Each row is followed by its class.
 -7  -2  12 -11  39   4   2  -2 -21  23 -17  13   8 -24  10   2  31  -5  13 -16  22  -1  14  -7  -9   5 -10  13 -17 -16   6  -4  -5 -29 -10   3  -2  34  -9 -15  27 -31 -16   9 | E
  7 -16  20 -16  -4   3 -19 -13 -50  19 -19  -1  16 -30  29   2   8 -15  -2 -45  21  20  33 -10  27  -3 -14   5 -27  -4  -9   0 -31  -9   7 -22  -8 -16 -18   4  52  10  -5  43 | X
-31  43   6  44 -17  36  14 -33 -55 -24 -13 -17  24 -10  -6  28 -12  13 -15  -1  32  27  19  -1  -6 -16 -49  -4   1  -4 -12 -28 -46  29  27  11  10   0 -34 -32   3  13 -23 -27 | P
 28   2  -2  -3  12 -10  -6   7 -10  18   9  17  -2  12   3  16  -8 -10  -2 -10  51  21  32  22   4  23  14   9  18  22 -15  -2  33  24 -10 -11   0   6   1   3  -9 -21 -13   4 | A
-19 -68  21 -15  45 -14 -16  39  19 -14 -31  27  21  23   8  19 -21  43  11 -25 -56   2  14  -9  -2  37  18  42 -39 -30  -1 -23  45   4   7  44 -69  38 -20  15  36 -25  32  -9 | E
 44   3 -33  -5 -29 -21  41  15  15   2   6  -5  41 -18 -48   1  20  24 -28  16  25 -10 -16  34 -13  12 -12  13   1   6  38  -9 -22   6 -27  27   8 -19  15  17 -18 -36  48  -5 | B
-37  -3  28   8 -45  18 -16 -10  58  -9 -17 -22  -4  20 -10 -43  10  34  12  12 -24 -31 -11  11  19  -6   7  13 -11 -47 -32  -2   4 -16 -15 -16 -47 -11 -38 -21  22  -6   1  16 | P
-28 -13   7  15   3  13  -5 -18  -5  -3  -5  15   4   9   4  -1 -27 -11  13 -10   5 -18  11 -48   3  17 -19 -22   1   6 -26  12   7  -2 -31 -11  -7  25  -3   5  15 -47   5  -1 | A
  6 -53 -55 -46  -7 -24  42  -4   7 -52   3  -3   1 -24  27   5  32  -4   6  19  -1  30  -9 -23  11  -6  -5  12   8  24  20   0 -16  15   1  20 -26  17  11  12 -32  14  35 -32 | P
 29  16 -15  30 -81  -3  -4   9 -24  21 -35 -29  -3 -12   7 -17  -2 -11  25 -42  -6 -16  42  38 -29 -25  43  -1   5  28 -15 -23  47  10 -10  10   5  -7  34  -3   7 -18  -8  -2 | L
-25  -1 -10 -41 -11 -25 -10 -16 -46  44  22  -9   0  11  16 -13 -20  -4 -20 -53  11  35  -3 -30   5   7  24 -39  49  -1 -30  11 -49   0  -7 -39  33 -15   0  -4  15  45  -2  27 | G
  9  11 -37  -4  14  -3  29  48  38  42  11  47   4 -12  17  -1  -3 -39 -24  21   9 -19  22  11  -1  11  35  50 -16  10  63 -16  46  21  -8  14 -26  37  13  15   5  13  32  -8 | U
-16  10 -31   6   3   4   3  34  -9  37   1  20 -11 -26   3  16  18 -11   1 -32  15 -15  26  -9   4  10  16  18 -60  -5   5   5  39  15 -23  30  13  15   5 -17  15 -18  10  14 | E
 13 -19   5   9  11  12 -13  -8  19  -7 -41 -13  -3 -18   0  -6 -15 -16  -3   4  -7   5   6   5  -6 -24  -9 -25  -6  -7   3  12 -37   2   9 -11 -16  12 -18  -4  20 -13 -12   3 | A
 30 -27 -30  22  -9  21 -31   0   3 -10   6  -5 -28   8  -8 -29 -20 -52  24   7 -32 -31 -14  64   8  -3  -5 -33 -20  12  60  28  18 -18   3  41  -3 -28  -7   9  31  10  13  -5 | U
-31  -3  35  -1 -33  18  -2 -48  -7  17  -9  -5  18  -2   2   0   9  -4   1   1  26  24  -9  43 -17  -5 -13 -14  16 -24 -40   6  -6 -17 -16 -28  13   2 -11  -5  -1 -16 -26  19 | L
-38 -41  -3  -7 -41   6 -19  11 -24  30  -4   1  11 -49  27  -6  -9 -31 -17 -35  -3 -38  26  46 -13 -16   7   4 -15   7 -10  13   8  -3 -16 -10  10  14  -8  -8  37 -26  15   0 | Y
-20   0 -32   8 -56 -21   2 -34  40  19 -13  53  32 -13  -3  11  -8  25 -24  24   6 -21 -29   8 -16 -17  17 -31 -52 -31 -12  -6 -10 -32  20  12  21  15 -21  21  -9  14 -47  11 | E
   1  -51   -9    7  -14  -27   11   52   -8  -25   17   -3   16   10   10    5    8   -3  -33  -14  -17   -4  -34 -113   11   37  -18   -1   55   30   20   -6  -40   16   11   21  -24   44   14  -10  -16  -20   34  -13 | A
 11  -2 -34 -42  59  11  17  -4   0  -9 -29  -2   1   6  -4 -26  -1 -19   8 -49  23  37  17 -18 -12 -11   7   2 -63 -24  22  26 -14 -11  22 -11 -34  -7 -29  24  21   2 -42   5 | G
-15  43   5  31 -22  10  25 -14  33   9  26 -20  26  18  -2 -25 -13  64  29  -9  29 -35 -22  15  -3   4  17  11  11 -34  -5  -4  16 -34 -21 -13 -28  -7  14  -2  11  14   2  -1 | T
 -3   5  14  57 -46 -19 -13 -13  43  16  31  -9  -7 -13   2  22 -14  -7   9 -70  25 -47  19  37   0  16  10  22 -29  27  -3 -34  50  21  -5 -11 -16 -20   9  17   7 -23  15 -31 | U
-38 -19  -6 -27  12 -43 -20 -34 -14 -21   4 -46   0  38  38  28  28  31 -18  -1 -20  15   3  64   0  27   6  41  22 -13 -29  15  24 -33  -3 -47 -31   5  12 -11 -20  38  11  -8 | L
 27 -61  28  -3  -5   3  43  14 -58  -7  -2   0  28 -62 -15  27   2   3 -14 -65  21 -10  18  33 -34  -8  -7  20 -13 -14 -23 -18  -8  24  -2   3  34  19 -11 -12  -9  -2  12  -3 | Y
  9 -16   0 -37 -27 -30 -16   6 -58  28  -1 -31   3 -34  26   2 -55   4 -16 -66   7  20  -2  60 -19   0  18   2  21  -3 -14  26 -33 -19   5 -32   5 -20  14  13   7  40  29  -5 | Y
 -3  30   5  -1  46   8   3   8 -29   8 -13 -48 -10  -8 -16 -34 -88 -12  38  -4 -14  18 -10 -66 -18  18  21 -10  51 -21  31  25 -45 -30 -14 -18 -50  15  17 -20  18  30  17   1 | A
 67  -2  61  -5   8  24 -14  -2 -14  30   0   5  10 -27   0  30  10 -26  -5 -32  16   8   0  26 -22  -9 -23 -16 -11 -14 -17 -29 -40  23   4 -23   5  35 -23  -8  33  -5   1  17 | B
-51 -44  -9   5 -11 -21  17  -5  31 -18  25 -23  19   0  16 -32 -12  40 -17 -22 -10 -35  10   9  23  12 -33  23  36  -7   2   9  17  -2 -23  -9  12 -20 -18 -22  16   7  50 -25 | B
 26  35 -19 -45 -34  25  -2  15  -4  12  -4 -12   7 -22  18   1  55 -21  -8  12 -24 -11  -2 -35  11 -13   4 -20   4  34 -54 -15  32  14 -22 -23   9  11  28 -39 -63  14 -27 -26 | L
 21 -17  38 -18  20  22 -12  -6 -38  -7 -44   9  12 -31  -9 -17 -47 -23   1   3  -9  34  24  61 -19 -30   0   6 -20 -23   7  15  -4 -20  14  24   3 -16 -17  15  39  -3 -38 -14 | B
 -6  11  29  20  15  17 -11  -2  -9  -6  -9  -4 -34 -29 -19   2  12 -11  41 -22  17 -10  14  -9 -16  -9  -9  -1   6   9 -11 -13  34  -7  -4   2  19  14   2 -25  13 -56  -9  34 | U
-14  17 -21  18  -8 -15  -8  25 -20  16   4 -15 -26 -22  22 -17 -39   0 -20 -65  11 -23  47   1   7  -5  -1  23   5 -13 -16   2  14  -4  38 -30  14 -14 -25 -24  54   8 -28  35 | E
-36 -20 -14   8 -37  11  -5 -26 -29  21  21   7  -1 -20   4  10 -45 -21   6  -5   2 -15 -16  23   5  -1  -2 -35   9  -6  -8   6   4 -18 -15 -24   5  30 -11 -13  -8 -36   5  17 | P
 -8   8   3 -13 -39  10 -16 -25  -6 -24  -2  12  28 -40  22  25 -40  28  -1  13  28 -15 -10  36 -16 -24 -38 -15  17   6 -52 -10 -27 -23  21  13  -4 -17 -30   9  24  -4 -29 -13 | T
-11  77  32  -2   1 -13  -1   4  40 -21  -7   6  17 -15  -8  31 -46  53  26  36  10  50  -8  23 -20   0   6  48  15 -16 -44 -36  10   7  11  -4 -43 -30 -18  11 -10 -14  -2   2 | T
 19 -54  33 -27  22  15  -5   9   4  -6  -2   1  -1 -32  -5   2  66  20  28 -19 -30 -18 -45 -82   6  -8 -34 -22  -6  -4  13 -34 -37   7  14 -14   9  48   7   1  41  -5  33   5 | G
-15 -14 -43  13  -4  19  11  31 -42   2  -6  17 -20   0  -1 -26 -36 -28 -25 -23 -27 -37  10 -10 -46 -14  -8  18  13  12  16  10 -17 -39  -7  26  44  24   2  -8  38  -8  26 -15 | Y
  4  19  21 -14  23  32 -23  22 -50 -14 -14   6 -41 -34   4   3 -28   5  36 -36 -30   0  17 -54 -34 -27  24  -8 -11   1 -45 -24  65 -11  28   0  26  30  35 -11  13  -1 -49  -5 | E
 -3 -49  26  -4  45  10  -6   6  -5  31   2  12  40  -1  -9 -28  13  37 -35 -25  18   5   0 -19 -20  30  35  -1  59 -15  31 -16  20  -6 -17 -23  -3  25   5  14  32 -14  21  32 | T
  4  44 -42  11 -42 -54 -37  -9  16 -38 -16 -22  -8 -20  11  19   5   6   7  36 -12 -11 -32   6  29   1  -8  -2 -36  14   1  22  -8 -22  23  13 -27 -33 -14 -11 -43  -2   3  22 | U
 23   5  -2 -18   0  -5 -31  17   7  20 -20 -10 -40 -14 -11  25 -36  22 -10 -49   6  14   9 110 -45 -17  28  17 -22  14  -3  10  61 -22  22 -19  19   1  15  22 -11 -22 -19 -25 | Y
-44 -13  25  -7 -32   4  19  11  -9  -3  14 -16   9 -16  -1  29  -4 -19 -22 -39   6   6  -9  32 -17   4 -15  -1 -11 -15  -8   9  -2  15   1   1 -29  10   4   9  -7 -29  -1   0 | U
-33  -4 -14  -5   1  16   7 -32  30 -28   4 -11 -47 -22   6  14 -13  -3  26 -20  10   8   5 -34   6 -28  -7 -28  -8  -8 -29  15 -20   6   7 -12  -3  11 -10  -1  14  -5  -7  34 | P
 13  -2  31  20  -6  28 -16 -31 -33  -6  16   4  33 -12  15  -9   5   5   4   4  35 -28  -9   6  -5  -7  -4 -12   0 -10 -48  -3 -18 -16 -10   9  13  -9 -14 -17  -1  43 -45 -23 | T
-53   5  -4  14  -4  27 -54 -12 -11   1 -12  -1  43 -37  12 -17   7  -2  13   4 -25 -26  19 -37  11 -28  -5 -24  -6  26 -18 -49  -6 -12   4   4   4 -30  -7 -40   4   2 -10   0 | X
 20 -51  18  -2  17  21 -13 -24  -4  -3   6  21  47  -4  24  28 -32 -16 -37  12  11  42 -11  17  41  16  -9  -1 -26   7   9  -2 -20  14   5  23 -30  -6 -35   6 -15  26   3 -34 | X
  5 -47  -2 -29 -27 -11  47 -25 -62   5  -9  10  25 -29  21 -11 -66   0  -2   7  -6  -6  24  -8  33  -3 -27  -8   9   5 -32  18 -12  -9 -10 -37  15  19  10  27  -4  15  -4 -11 | X
 54 -21 -22 -18 -71 -24  15  25  68  24   5   3  -4  -7  -4  -5 -35  -2  28 -14  15  71 -17  38  22   3   3  39 -45  11  23 -24  15  37  45 -26 -58  11 -26   7  -1  17   7 -17 | X
 -4  81  -6 -15   6  -3  -2 -26  10  20   9 -27   3 -20  14  35 -76  23 -25 -28  37 -26  10  29  -9 -17 -17  -3  11  -2 -48   6 -24 -48   4 -56 -17   9   6  -4   0 -34 -23  -4 | B
 -7   3  42 -20  17  13  24   9  40  12 -23 -26  12  31  -8 -25  35  -4  23   7 -12   6  13  64 -16  12 -16  40   0 -44 -16   1  12  -9 -20 -35 -54  16 -27 -15  -6  -6 -20  -1 | L
 52  13  -3  14  30   9 -22  25  -3  -8   6  26  40 -23   9   4 -61 -26 -31  12 -10 -27  -6 -21   2  26  16   8 -17   7  26  -6  10   9  22  23 -29  -9 -49   0 -26  37  -7 -23 | Y
  9  52   0 -17  14 -20 -13   0   2   4 -11 -28 -14 -37  25   6 -28  19 -22  -4   7   9 -29  -1   3 -10  12  10   6 -13   2  16  -3 -16   3 -30   7 -34 -16  -3 -30  29   7  -3 | G
 -9  18 -39 -29  92  16 -57  24  -7  11 -10   7  -8 -14  24   7 -41 -30 -18  10  57   8  28  26 -16   4 -23   2  15  41  25  24   4 -17  27 -19 -22  11  12  21  -4 -36 -21 -21 | A
 61  69 -54 -17 -50 -11  45 -10 -16  18 -11  -2  25 -13  34  33 -29  12  -3   0 -29  10   6  22   7 -11  55   1 -24  -9 -20 -14  25  -4 -40 -15 -35   5  -5 -21 -11  21  24   5 | T
-20 -29  11  36   3 -22 -18 -26 -47  13 -11   6  -7   5 -14  -1 -55 -15   2 -16   7  32  35 -16   4   7  20   4  -3  18 -27   8 -22   0  -7   5  35  -8   6   6  -4  11 -15   9 | X
 33   1  36   5   6  12   2 -28 -13 -21   6   5  22  -4   1  26  48 -16  26 -39  24  25  -5 -47  23   9 -28 -37 -14  -7 -17 -16 -36  13   4 -14 -18  -7 -23  -9  20 -29 -20  40 | A
 13  20  -9  27 -40 -25   3 -15 -14  -3  -5 -16  37 -29 -10 -12 -13 -18  -1 -19  10   8   2 -61  -8  18  41 -22  22  19  43   4 -41   2  -8  34 -26 -26 -12   8  26 -16  13  30 | Y
 -5 -28  17  21 -29   7  -4 -41 -35   2  -5  13  11 -18  12   9 -16 -10  11 -10  30  -3   7   2  -5   5 -18  -8  -6  -7 -14 -13 -15   6  -5  -7   1  28 -34  -3  14  -3   1   1 | P
-24  -9  16 -15 114  30 -32  -9  41  43 -12  26 -53  11  37 -27 -41 -28  54 -21  27  -1  48  40  11  -5 -47   8 -21   0 -11  26  12   2   3 -46   6  34 -18   8  32  35  -1 -23 | U
 60  11  -1  46 -24 -18 -19  -3 -21 -15 -17 -45   2 -14  -4  -5  -1 -16   9 -33  37 -13  18 -13  14  11   5  -8  -1  28   9   9 -12   6   6   8 -27 -20  -7 -16   2 -29 -25   0 | A
  3  17 -47  24  17  13  -2   3 -29  22  -4  -7  17  -2   1  22  -5  -9 -20   5   4 -54   9  21 -21   5   4 -30 -23   3  28  18  14  -3  -2   2  11  27  32  12 -35  28  -6   5 | L
 14 -56  21  13  54 -20 -14 -31   8 -20   1   3   5  12  13 -23 -30 -12   7   4  30  23 -10 -25  19  16  36  -2   7   6  -8  31   5   5 -17  13  -6   0 -19  16 -36 -15 -12 -12 | G
 26 -34 -25  -5  25  22  26  35 -70 -58 -16  12  11 -22  14  -7 -15 -37  14  14  -4  -9  19   8 -38 -15 -11  32  -7   3  -7   9  -2  -2  -6  69   4  22 -31 -34  -8  -9  14  -9 | Y
 34  15  11 -13 -18  25 -14 -22  51  43  31 -28 -27 -19 -18  30 -21  20 -67 -33  33   5 -32  57  -7 -14  33   9  -9 -19 -14   3  10 -20   0 -44  11  16  12 -20  14  19 -10 -18 | B
-24 -11  11 -24 -21 -17   5  21  20 -11 -16 -17   1 -29   4 -29  32  36  25 -49   4   4   5   1 -15  -7   4  10 -29 -38   0   1  22   1  24   7 -15 -31  -5   8  21  30 -24  12 | E
-17 -58   8   6  -6  -3  -4   6 -29 -39  31  13  10  -8   1  -3  25  -6   7 -26  -8   9  -4 -28  22  15 -22   5 -18  -5 -22  -8   1  20  21  29  13 -18 -10  -6  22   1  -7   4 | E
 55 -27 -18  24  64 -14 -17   7 -41 -44 -15  35  28 -16   6  27  -5   3 -15 -10  -6  11  17  26  16 -10 -16  10 -18  32  28 -17  12  -9  17  55  44 -35  -1  11 -23 -38  18 -11 | B
 46  23  20  16 -18   1   8 -12 -57 -10  -2  -7   3  -8 -28  10 -86  -9  -8   4 -19   2   9  47 -29   1  30  -5  19 -12  -6   7 -10  -9  16   8   9 -19  -8  22  21  27 -20   6 | Y
-28  10   4  -7 -26  21 -20 -18   4  -8 -19   8 -16 -10   8  14 -22  13  13 -12 -25  26   5 -17  11 -16   6 -10   1   7 -35 -26  24   1  -3  -9  -9   7 -16 -17  11 -40   7   4 | P
 -2  52  -9   7 -29 -27  60   4  20  26   1 -14  -5   1   3  54 -17  33  -6   5  35  22  14  20   3  26   3  23  29  -2  39  -5  11  21  -8  -2 -42  45 -16  -1  -9 -22  15  -1 | P
 66  41  14 -19   4  13  -7  18 -75 -21  -2 -48  12  29  23  19  66   4 -31  -3   4  48 -18  18  36   6  -6  12   8   2 -18   8 -36   2  -2   9  -9 -34  20 -48 -33  56  -8 -37 | A
  8  -2 -23 -28  52   4  11  11  -4 -14  -9  29 -32 -15   3  -6   6 -36  47 -27   6 -19  29  -8 -19  -5 -10  14 -63  11  -3  11  46 -12   0   3   1  14  21  27 -18   4 -20 -16 | U
  2   9  29 -32 -53 -17   0  12 -10  -5  -8   1   2 -16  26  -5   7  39  25  12   6  10  18  18   4  -3  -7 -26  71  20  -4 -17  65  31  30 -11  -1   7  11  19  13  -6  -9  27 | U
-24 -34  21   9 -29 -22 -20 -19 -64   7  -4 -19  24 -32  25   8  26   6   1 -13   0 -18  18   8 -13   4  12 -14  49   9 -12  -9  12   1  -5  -1  35  -2  24 -11  -4  41  -3  14 | L
-23 -30  28 -16 -21   3  -5 -21  24 -12   2   4   8 -28   6  25  -9 -18 -18 -17  27  -6  20   8 -12   9 -17  16 -11  -6 -40  -2 -16  21 -16 -15 -33 -10 -17  29  46 -20   6  -8 | A
 36  16 -23  -6 -32 -18  27 -28 -13 -42   9 -20  -3 -17  29  37 -40  14   1  41 -32  24 -12  10   5  -8   9 -16   4  -8   5  -2  21  20  19 -19 -10  -2 -16  -1 -31  77  14  18 | X
-34  -4   7   6 -30 -26  22 -14  63 -28  15 -40 -30 -44 -41  41 -16  22   2  -9  27 -16   8   3 -20  24  31  38  -4  -7   1  -2  50  19 -13   5 -52   1 -20   0 -19 -26  -8  -3 | P
-34   4  33  37  13  -7  -2 -24 -18  -8 -38 -20 -18  -5 -55  -3 -18 -19 -16  13  -6  24  22  -5 -33   2  -5 -10  33 -13   4   5 -58   3  -3  -9  10   2 -30   7  11 -50 -23  39 | P
  3 -25  38 -16 -52 -10  18  -1  26 -33  -2  14   3 -15  24  -3  29  33  41 -38 -33 -27 -31 -74   2  -2 -12  -1   3  17 -34 -14  20 -30 -17  31   2  12  -2  -6  -8 -10   3 -47 | Y
-30   7 -21  -2  35  24  24 -12  24 -23   3 -26 -20  47  31  -5 -45  51 -21   2   0 -40 -18   4   0 -25 -44 -30  25 -16 -38  37 -25 -15   2 -16  16  32  -9   3 -18  14   3 -33 | G
 11 -12 -51 -32 -68 -23  37 -28 -13 -22 -11  -7  -6 -37   1  15  24  20  29 -11  23  11  14  92   1 -26 -27 -21 -19   6 -27  -1  21  16 -18  -9  31 -35 -18   0 -41 -13  15   7 | P
  6 -33  22  17  -4  41  48  26  68   5   7 -29  12  26 -14 -48  37  27 -14 -27  20  -1   2  -9  17  -8 -29  18  17  -4  38 -10 -45  19   1  21 -22 -10  13  13  38  21  19 -32 | X
-38   0  13   7  40  -6 -37   8  19  40 -32   4  -3   1   7  28 -22   8   8 -21   3   2  28  35   8   9  10   6 -49   4  10  15  39 -24  -7   0 -24  19 -16  -5 -22 -32 -26   2 | X
 11   3  50  26 -18  20 -14  12  26  13  -3  11 -14 -31  -2   1 -39  -8  12 -27 -15 -39   2   8  21 -13   0   9 -25 -14 -53 -19  19  13  -6   6   4 -14 -24 -27  -6  12  -7  -4 | U
